In the rows, 128 means zero.
Each row of numbers belongs to one of the things below and depends on some of the facts about them. Some rows are named. Which thing is each other row?

Some things and their rows:
[106 120  81 126 139 115  56 148 125 120 178 135 193 162 126  97 131 123
 137 180 133 160 143 162 157 129 133 117] -> vufo
[103 124 114 143 107 151  90 139 141 126 176 121 109 140 133 125 149 130
 137 154 131 132 140 148 128 114 112 132] -> giku
[114 106 126 129 129 110  69 204 113 133 163 122 213 159 113 119 131 116
 114 174 118 169 115 157 122 120 183 117] -> funom
[102 125 119 146 104 151  90 146 142 132 173 118 113 136 130 123 147 136
 133 158 134 134 131 148 125 109 115 133] -> vabror
[109 112 120 121  75 128 136 150 103 150 164 113  97 167 139  92 153 144
 139 137 127 116 133 134 106 160 102  96] -> pabron
[111 127 113 122  70 113 111 149 116 137 170 127  72 152 150 117 160 134
 142 153 138 111 158 148 127 144 106 105] -> briklol
[109 109 126 124  64 107 119 156  91 131 167 111  90 155 150 124 144 117
 139 143 115 106 141 142  94 142 128 111] -> tedol
[100 121 111 148 116 161  82 129 144 124 175 117 126 136 131 120 143 132
 138 161 128 131 134 149 134 106 108 141] -> kaplagim
[111 111 121 117  74 126 137 157 100 149 163 114  93 169 139  96 153 144
 136 134 128 117 134 135 107 162 105  95] -> ratrubrir
[109 118 116 144 159 132 128 106 154 123 127 137 152 108 120 132 112 139
 146 136 126 116 117 153 174 111 138 129] -> vustu
[129 140 173 141 151 109 138 193 168 148 111 140 138 105  93 159 140 148
 118 139 147 150 100 145 150 121 167 119] -> stuplusus
[116 109 131 121 117 115 190 111 118 140 120 128 101 130 136 112 127 155
 150 107 123  87 120 132 139 161 119  94] -> brestar
[115 118  84 121 186  85  98 110 132 111 132 155 221 133 118 102 101 126
 153 149 128 139 133 161 199 141 149 111] -> begozol
[117 154 144 146 163 100 134 110 105 101 121 123 142 113 125 143 119  95
 139  82 114 144 120 114  85 142 114 163] -> flufles
[122 113 129 134 141 140 130 106 119 117 110 120 139 107 138 144 109 120
 126 115 108 110 120 139 125 112 150 143] -> dreguk
[174 146 155 120 148 136 136 138 159 141  72 153 149  87 116 161 125 131
  97 112 148 161 140 125 124 121 159 127] -> ninok
[126 140 113 138 120 148 103 109 136 116 143 123  99 132 139 129 139 123
 118 137 133 138 130 121 130 111 116 141] -> suplok
[121 143 109 149 130 155  96 103 138 108 146 123 105 123 136 126 145 121
 121 129 130 147 130 134 121 115 116 143] -> flunipal
[137 140 109 116  88 115 117 125 116 127 139 132  73 144 152 119 150 129
 119 135 138 121 154 128 129 141 122 107] -> pake
[124 134 108 139 125 156  97 112 138 116 145 124 110 127 137 126 138 128
 116 139 130 137 130 130 132 110 122 134] -> flizos
[112 185 124 157 159 116 101 113 127  94 158 127 114 127 120 126 151  94
 135 109 136 183 128 112  89 145  83 163] -> tisestul

Some facts about the things:
buflu	π	943; pafus	π	522; broklis	π	669; lolades	π	522; vabror	π	143; flefabok	π	943
grugum	π	522; roplel	π	943; bitru	π	669; skivuflum	π	669; brugrem	π	198; brestar	π	198
plata	π	669; funom	π	143; vasake	π	198; nemom	π	669; stulaskis	π	943; stusagek	π	522
pake	π	943; logru	π	943; flizos	π	943; kuva	π	522; toder	π	198; grezu	π	522
pladrevin	π	943; flege	π	943; vufli	π	522; vustu	π	198; goga	π	943; kluzol	π	143
puskam	π	669; zaba	π	669; stuplusus	π	198; tistir	π	943; pabron	π	143; dibras	π	522
lurikler	π	669; mivas	π	943; plavol	π	522; faman	π	198; plasol	π	143; vastus	π	198
flunipal	π	943; flufles	π	522; nosku	π	669; nasku	π	143; bazam	π	522; pelemus	π	198
pasa	π	143; vufo	π	143; didos	π	943; skudus	π	943; tuflar	π	943; ninok	π	669
pofe	π	522; ralon	π	198; resun	π	198; stuskilal	π	943; loradu	π	143; tofir	π	143
zila	π	943; tedol	π	143; lostu	π	522; mepedin	π	522; nesti	π	143; zadra	π	522
briplam	π	198; briklol	π	143; grustul	π	198; nibre	π	143; drupleski	π	943; bruze	π	522
ratrubrir	π	143; gibri	π	143; fletri	π	143; siflan	π	143; dreskin	π	143; giku	π	143
tisestul	π	943; suplok	π	943; gofleto	π	943; stibem	π	522; stugasko	π	198; rovi	π	943
pibebru	π	143; roklusti	π	943; zezo	π	198; podus	π	198; fleplum	π	943; ligrok	π	198
brovu	π	522; tradem	π	669; stetrom	π	669; femudram	π	669; trastin	π	198; madi	π	522
sudepir	π	943; netas	π	198; nulam	π	669; trilu	π	143; bebrem	π	943; robrik	π	143
treno	π	522; nuko	π	143; dista	π	522; grobes	π	522; fakam	π	198; dagam	π	669
ropastim	π	669; kaplagim	π	143; sibil	π	522; begozol	π	198; steplun	π	522; dreguk	π	522
driskor	π	522; flugage	π	198; platres	π	198; drestus	π	943; skoge	π	198; fata	π	198
brobi	π	669; flosti	π	943; grivas	π	198; plasil	π	943; buflu	ε	b; pafus	ε	a
lolades	ε	b; vabror	ε	a; flefabok	ε	a; roplel	ε	a; skivuflum	ε	a; brugrem	ε	b
brestar	ε	b; plata	ε	a; vasake	ε	b; nemom	ε	a; stulaskis	ε	b; stusagek	ε	a
pake	ε	a; flizos	ε	a; kuva	ε	b; toder	ε	a; grezu	ε	a; pladrevin	ε	a
flege	ε	a; vustu	ε	a; goga	ε	b; kluzol	ε	a; zaba	ε	b; stuplusus	ε	a
tistir	ε	a; pabron	ε	b; dibras	ε	b; mivas	ε	a; plavol	ε	a; vastus	ε	a
flunipal	ε	a; nasku	ε	a; bazam	ε	a; pasa	ε	a; vufo	ε	a; tuflar	ε	a
ninok	ε	a; ralon	ε	a; resun	ε	a; stuskilal	ε	b; tofir	ε	b; lostu	ε	a
nesti	ε	a; briplam	ε	a; briklol	ε	a; nibre	ε	a; drupleski	ε	b; bruze	ε	a
ratrubrir	ε	b; gibri	ε	a; fletri	ε	b; siflan	ε	a; dreskin	ε	a; giku	ε	a
tisestul	ε	a; suplok	ε	a; stibem	ε	a; rovi	ε	a; zezo	ε	b; podus	ε	a
fleplum	ε	b; ligrok	ε	a; tradem	ε	a; stetrom	ε	b; femudram	ε	b; madi	ε	a
sudepir	ε	b; netas	ε	b; nulam	ε	b; trilu	ε	a; robrik	ε	b; treno	ε	b
nuko	ε	a; dista	ε	b; grobes	ε	b; fakam	ε	a; ropastim	ε	a; kaplagim	ε	a
sibil	ε	a; begozol	ε	a; steplun	ε	a; driskor	ε	a; flugage	ε	a; platres	ε	b
drestus	ε	b; skoge	ε	a; fata	ε	b; brobi	ε	a; flosti	ε	a; grivas	ε	a
buflu	Λ	flege; vabror	Λ	zaba; grugum	Λ	nulam; roplel	Λ	netas; bitru	Λ	dista; bitru	Λ	dibras
skivuflum	Λ	pasa; plata	Λ	steplun; funom	Λ	pasa; funom	Λ	nesti; funom	Λ	dibras; stulaskis	Λ	skivuflum
stusagek	Λ	ropastim; logru	Λ	pasa; flizos	Λ	zadra; kuva	Λ	rovi; kuva	Λ	pasa; toder	Λ	stetrom
grezu	Λ	flege; pladrevin	Λ	steplun; pladrevin	Λ	buflu; flege	Λ	pasa; flege	Λ	nesti; vustu	Λ	dibras
goga	Λ	rovi; goga	Λ	logru; kluzol	Λ	nulam; puskam	Λ	vustu; zaba	Λ	pasa; stuplusus	Λ	pasa
tistir	Λ	briklol; dibras	Λ	pasa; lurikler	Λ	netas; lurikler	Λ	pasa; mivas	Λ	tofir; mivas	Λ	nulam
plavol	Λ	kuva; faman	Λ	pasa; plasol	Λ	brestar; vastus	Λ	skoge; vastus	Λ	nulam; flunipal	Λ	kluzol
flufles	Λ	nulam; flufles	Λ	bruze; nosku	Λ	siflan; nosku	Λ	pasa; nasku	Λ	stugasko; vufo	Λ	nesti
skudus	Λ	dibras; tuflar	Λ	mivas; ninok	Λ	pasa; ninok	Λ	flefabok; ralon	Λ	kuva; stuskilal	Λ	tofir
loradu	Λ	lurikler; tofir	Λ	nesti; tofir	Λ	sudepir; zila	Λ	sudepir; lostu	Λ	skoge; mepedin	Λ	vufli
mepedin	Λ	brobi; mepedin	Λ	brestar; nesti	Λ	pasa; zadra	Λ	tofir; briplam	Λ	nesti; briplam	Λ	dibras
grustul	Λ	nulam; drupleski	Λ	ratrubrir; drupleski	Λ	pasa; drupleski	Λ	dreskin; drupleski	Λ	brugrem; fletri	Λ	pasa
giku	Λ	nuko; tisestul	Λ	nulam; suplok	Λ	skoge; gofleto	Λ	begozol; stibem	Λ	trilu; stibem	Λ	faman
stugasko	Λ	stetrom; rovi	Λ	pasa; pibebru	Λ	trastin; roklusti	Λ	nulam; roklusti	Λ	briplam; zezo	Λ	driskor
ligrok	Λ	skivuflum; brovu	Λ	pafus; tradem	Λ	flege; stetrom	Λ	dista; stetrom	Λ	sudepir; madi	Λ	skoge
madi	Λ	sudepir; sudepir	Λ	pasa; sudepir	Λ	nulam; sudepir	Λ	nesti; sudepir	Λ	dibras; nulam	Λ	pasa
bebrem	Λ	stetrom; bebrem	Λ	sudepir; robrik	Λ	ropastim; robrik	Λ	nulam; treno	Λ	kuva; treno	Λ	flugage
dista	Λ	brestar; grobes	Λ	gibri; fakam	Λ	nesti; fakam	Λ	faman; dagam	Λ	funom; ropastim	Λ	sudepir
kaplagim	Λ	nosku; kaplagim	Λ	tofir; sibil	Λ	kaplagim; begozol	Λ	nesti; steplun	Λ	nesti; dreguk	Λ	vustu
platres	Λ	grugum; drestus	Λ	sudepir; fata	Λ	resun; flosti	Λ	flunipal; grivas	Λ	sudepir; plasil	Λ	logru

Name these rows:
No name comes twice in this set of rows, the named rows included.
[122 108 102 145 138 183 119 101 122 123 139 114 147 139 136  99 133 147
 109 122 115 141 105 142 117 127 131 121] : buflu
[137 120 127 113 117 116 169 118 104 141 106 128 103 137 141 107 131 146
 130  96 127 102 132 124 130 165 117 103] : lolades
[ 81 180 129 170 152 112  92 131 131  99 192 119 120 131 115 127 160  92
 161 114 134 185 130 129  73 151  60 170] : kluzol
[127 109 129 136 148 175 157  98 134 136 108 114 130 122 128 115 112 150
 125 106 119 105 110 121 138 116 117 139] : dista
[146 121 128 102 116 150 130 139 126 137 133 107 146 180 109  95 105 125
 122 166 128 119 111  44 143 103  83 160] : drestus
[116 107  96 105 138 129  87 157 113 133 170 114 220 201 107  71 104 119
 148 188 125 138 120  95 156 122  91 145] : tofir
[124 115 127 139 111 149 113 123 116 119 142 112 124 128 136 137 128 114
 110 134 111 130 113 127 102  99 150 140] : plasil
[155 111 130 124 142 149 144  74 123 119  84 136 158  88 138 153  97 111
 116 102 111 121 140 131 106 111 147 143] : puskam
[133 122 120 114  82 110 129 132  88 121 138 121  88 144 153 128 139 114
 117 128 114 108 142 126 103 133 145 111] : didos
[124 116 111 135 123 137 101 116 106 113 142 117 139 136 139 123 122 106
 115 136 108 129 120 132 110 109 150 137] : gofleto
[137 134 106 129 160 130  64 170 138 127 136 139 193 141 116 117 137 133
  95 154 141 190 119 159 150 121 186 106] : flege

The same things again, as new rows of numbers:
Known rows:
[124 126  97 112 103 131 155 132 173 144 147 133 131 112  92 191 156 136
 154 127 116 114 134 135 146 152 145  98 134 130 146 167 137 155] -> briklol
[ 90 179 136  90  73 113 193 116 108 138 146 118 136 109  54 198 124 136
 135 114  78  78 120 121 120 140 147 146 117 126 166 180 125 194] -> pasa
[144 131 128 127 140 138 141 153 153 139 151 133 131 124 107 169 134 130
 155 130 111 100 135 133 125 138 138 110 148 125 132 181 139 140] -> giku
[135 104  86 118 108 134 156 129 153 135 148 126 115 110 126 165 153 121
 156 115  78 137 126 126 155 158 143 128 131 137 158  94 140 146] -> resun
[111 118  78 106  86 175 134 117 167 138 129 127 128  99 140 113 130 141
 121 111  85 146 122 126 144 145 111 131 148 129 153  82 136 107] -> netas
[128  99 137 117 146 154 106 172 102 115 158 140 116 128 137 130 157 126
 143 130 119 121 132 136 128 143 163 160 141 132 146  76 133 128] -> toder
[129 124 150 156 144 107 118 156 125 117 139 146 141 134 110 102 150 110
 139 136 182 137 126 139 145 114 133 131 122 129 142 150 111 176] -> plavol
[102 137  71 137 116  87 151 124 136 138 105 146 151 110 133 166  95 120
 133 127 163 156 124 125 150 129  84 103 124 133 125 155 124 147] -> pofe
[ 96 189 160 135 104 136 161 133 110 129 111 138 166 118 119  86  68 133
 110 109 116 112 107 124 113 100  84 153 126 119 163 172 107 151] -> kuva
[134 130  99 149 109 104 169 134 170 136 134 144 140 116 113 157 132 117
 167 120 150 148 118 137 165 131 109  99 113 136 159 174 116 180] -> pafus
[176 121 147 204 180 132 152 139 189 131 135 110 161 142 111 114 109 118
 186 151 140 178 124 118 134  97  98 142 125 123 120 216 142 218] -> steplun
[162 133 134 163 152 110 151 163 150 131 136 146 149 131 133 126 110 112
 164 125 139 136 122 136 144 116 109 108 123 129 152 184 121 160] -> sibil
[123 139 101 155 154  96 135 146 119 134 108 147 160 123 149 153  82 112
 130 130 155 149 126 124 132 119  79 113 133 128 115 160 126 128] -> mepedin
[145 124 109 117  95 118 168  90 173 138 129 109 105 135 134 189 151 150
 154 125 121 124 130 133 142 142 151  80  97 130 121 149 129 113] -> nemom
[ 95 191 176  96  81 145 177  75 104 130 111  97 128 135 121 117  80 168
  98 111  83  85 113 117  87 110 123 148 107 115 124 149 118 103] -> zaba
[199 119 158 147 161  79  76 105 110 117 124 123  97 146 138  30 165  73
  97 117 135 101 125 140 143 120 165 101 130 129 125  79 112  99] -> tisestul
[140 134 136 130 117 162 134 109 151 129 108 122 131 133 171  82  94 142
 123 114 113 137 117 124 124 114  99 127 116 127 128 111 122  87] -> goga
[156 105 154 148 143 121 114 119 131 116 129 116 105 147 139 101 167 119
 138 139 152 145 129 129 141 122 150 137 105 134 124 104 126 144] -> pladrevin
[140 131 114 130 139 102 134 115 109 130 102 124 132 134 177 145  83 119
 134 125 118 138 128 114 123 128  98 122 114 133 102 112 133  90] -> plasil
[ 92 108  92 113 101  95 107  84 110 124 103 126 114 124 139 136 150 124
 106 135 170 162 132 121 146 139 122 128 102 139 104  71 123 116] -> didos
[147 116 105 127 103 115 166  98 160 132 132 121 116 127 152 160 143 128
 169 114 118 147 120 125 163 139 129 109  86 139 146 115 124 138] -> flefabok

Rows to name:
No name comes twice in this set of rows, the named rows included.
[ 94 194 168 143 106 139 173 125 107 128 111 125 168 123 105  79  58 133
 117 115 108 117 104 116 105  89  80 176 129 116 154 185 111 177] : dibras
[131 180 180 120 104  98 194 115  76 121 127 104 130 140 126 135  87 120
 149 105  70  94 107 112 114 114 135 173  82 128 158 132 116 170] : rovi
[121 112 118 110  93 112 138  83 147 126 129 113  96 136 105 163 199 148
 126 138 165 132 136 138 148 141 174  95  98 133 116 116 122 127] : brobi
[181 132 118 147 164  75 100  99 113 133  95 119 123 137 178  83  87  82
  98 115 105 121 128 119 123 122 105  96 133 129  94  97 130  66] : roklusti
[ 96 101 111 107 154 137  87 174  63 116 131 145 127 121 152 149 120 125
 114 136 129 134 140 126 113 144 137 160 149 131 112  56 139  93] : stugasko
[143 147 190 130 150 179 130 154 108 118 118 131 145 151 202  92  53 157
 132 118 104 119 115 124  93 102  95 155 115 122 120 127 122  60] : sudepir
[133 134 141 115 139 150  51 130 128 130 125 142 121 120 105  43 156 118
  57 127 143  88 138 146 110 121 145 105 187 117 129 121 122  74] : robrik
[ 89 117 175  94 133 196 100 169 106 111 127 156 126 155 190 146 113 205
 117 137 180 115 139 148  93 125 137 124 121 124 104 118 117   8] : stetrom
[151 109 144 117 166 178 143 225 101 119 170 161 131 137 185 201  96 149
 190 119  91 113 131 136 115 147 139 149 131 132 156 106 138  79] : grivas
[130 106 148 137 130 161  84 108 141 118 110 124 120 140 159  43 139 138
 100 133 162 152 127 132 126 112 118 135 127 126 119  89 120  86] : stuskilal
[ 98 174 194 104  96 101 162  97  65 114 129  98 105 145  81 139 143 147
 108 125 122  78 122 123 100 119 178 165  87 122 127 133 114 161] : skivuflum
[127 102 118 121  99 111 129  96 137 120 131 123 106 132 127 128 193 122
 137 128 158 153 128 133 160 137 152 128  93 139 143  86 117 151] : pake

The same things again, as new rows of numbers:
Known rows:
[ 82 117 163 136  81 193 118 105 163 125 167 130 129 109 161 109 112 105
 132 124 149 179 114 107 103 124 168  96  99] -> pabron
[ 91 130 155 159  71 134 127 108 121 107 161 126  71  70 179 126 118  90
 125  97 126 163 127  87 131 136 149 114 123] -> briplam
[ 87 106 152 141  67 152  99 104  97 120 167 127  74 101 169 102 151  83
 103 107 122 116  89  93 104 169 178  95 115] -> nesti
[ 80 131 155 155  72 136 129 116 121 116 166 137  70  76 181 124 120  81
 110  96 121 150 127  82 118 135 156 115 130] -> begozol
[ 87  97 184 151  76 155 105  79 108 112 151 124 107  79 173 110 153  96
 150 119 133 173 132 112 130 150 183 112  88] -> kluzol
[ 51  77 161 152  99 142  95  78 118  94 184 141  65 132 160 107 174 104
 158  90 136 166 116 118  99 170 194 132 111] -> nulam
[ 90 100 153 173  97 129 116 108 143  74 170 133  92 109 161 115 127  93
 146  81 153 162  94 101 112 137 172 118 102] -> zaba
[110 109 140 161  93 124 117 103 132  75 176 132 102 103 166 146 128  95
 131  81 144 161 115 107 119 112 157 118  99] -> nosku
[ 69 126 146 149  78 175 137 108 187 123 168 132 127 100 171 119  95 102
 137 117 146 194 151  93 108 101 157 120 116] -> zezo
[105 106 136 145  62 117 103 113 136  90 163 116  88 110 147 131 134  84
 142 101 143 136 121 108 111 129 197 129 110] -> logru
[ 92 149 185 141  73 182 131  89 172 122 157 126 127  95 143 154 113  84
 124 130 155 159 142  96  96 102 172 110 119] -> tistir
[ 86 109 160 144  70 163 113  97 130 117 150 115 113 112 161 107 127  82
 119 107 141 140 108  91 110 137 182 102  92] -> trilu
[ 77 112 172 167  75 176 114  56 154 111 149 147 101  64 169 142 151 114
 148 129 147 181 142 107 120 123 168 127 104] -> lostu
[ 82 118 136 154  64 187 123  80 190 113 157 134 119 104 168 162 119 117
 118 127 150 174 132 109 111  83 155 115 101] -> brovu
[ 97 129 146 147  79 139 111 128 148 102 177 132  92  76 155 135 125  91
 132 101 133 149 113 114  95 142 179 107 137] -> buflu
[100  88 131 171  69 133 113 105 161  76 156 126  81  97 165 101 129  99
 139  98 150 152 100 108 117 126 180 143 109] -> kuva
[ 98 117 143 184  64 150 119  94 149  97 154 138  87  59 184 135 124  94
 118 115 143 153  99  90 120 119 158 120 113] -> grezu
[101 118 157 173  72 116 133 107 135  94 151 119  85  76 179 121 120  81
 144  93 134 162 138  83 141 128 170 128 107] -> stuplusus
[ 71 118 141 163  73 191 125  89 203 112 154 144 121  92 164 127 114 114
 129 126 157 179 122  99  96 103 165 123 117] -> grobes
[ 62 128 166 145  70 175 141  88 160 129 153 131 102 116 166 120 106  90
 124 114 135 169 144  79 110 107 167 117 113] -> podus
[ 77 114 158 151  60 145 135 101 145 107 151 109  84 122 165 102 114  82
 129 104 142 148 134  80 115 122 180 135 106] -> flugage

Which thing is each row?
No name comes twice in this set of rows, the named rows included.
[ 64 125 176 149  90 176 128  78 161 107 164 139 114 123 158 137 120  98
 122 104 147 164 126  94  96 109 161 113 102] : nemom
[ 62 119 163 148  99 178 130  98 179 109 178 138 120 130 159 124 120 101
 134 103 148 174 119 104  86 116 155 111 108] : femudram
[115 110 167 165  74 140 120 104 127  96 141 114 127  78 170 122 118  84
 134 109 137 165 108 107 134 125 166 106  87] : vabror
[ 75 120 144 111  66 143 107  84 131 122 162 131  74 108 145 128  95 111
 122 119 122 185 140 116 133 134 127 127 118] : stugasko
[ 77 105 144 150  86 156  95 115 115 115 177 135  88  77 174 112 145 106
 129 109 125 158 102 110 105 168 163  88 121] : tofir
[110 131 154 129  71 127 103  86 134  97 163 128  94  63 137 162 119 103
 136 122 138 182 140 134 123 139 142 113 118] : bebrem
[ 80 127 157 141  69 133 125  97 127 106 154 118  72  96 172 106 109  82
 129 103 129 152 132  92 129 142 162 121 118] : vustu
[115 143 161 166  75 145 125 114 144 105 162 133 100  50 164 159 120  75
 113 105 141 150 123 101 106 122 154 108 129] : pladrevin
[106 124 143 125  55 153 114  53 175 102 141 132 114  90 131 147  74 135
 127 144 154 195 121 125 141 105  96 132 109] : mepedin
[104 124 155 100  65 154 108  72 147 117 144 118 124 106 131 124  84 116
 126 137 144 189 115 127 136 123 108 113  94] : plasol
[106 102 138 184  73 145 119  99 183  84 152 136 112  79 172 119 110 111
 150 115 155 183 108 111 121 111 165 127 105] : treno
[ 73 115 186 168  84 153 125  77 131 108 156 133  94  64 183 134 142 101
 164 115 135 201 171 100 141 129 166 130 102] : vastus
[ 81 132 152 134  78 174 120 103 184 115 170 122 117 103 138 130 114  97
 136 127 152 171 137 117  85 117 182 111 126] : fleplum
[ 69 108 177 153  91 146 108  73 116  92 173 143  75  98 166 132 148  99
 130  95 131 160 119 100 110 153 157 111 110] : ropastim
[119 105 139 150  71 130 103 118 117  99 163 121 115  75 172 137 127  91
 125 105 134 166 110 110 134 138 154  99  96] : funom

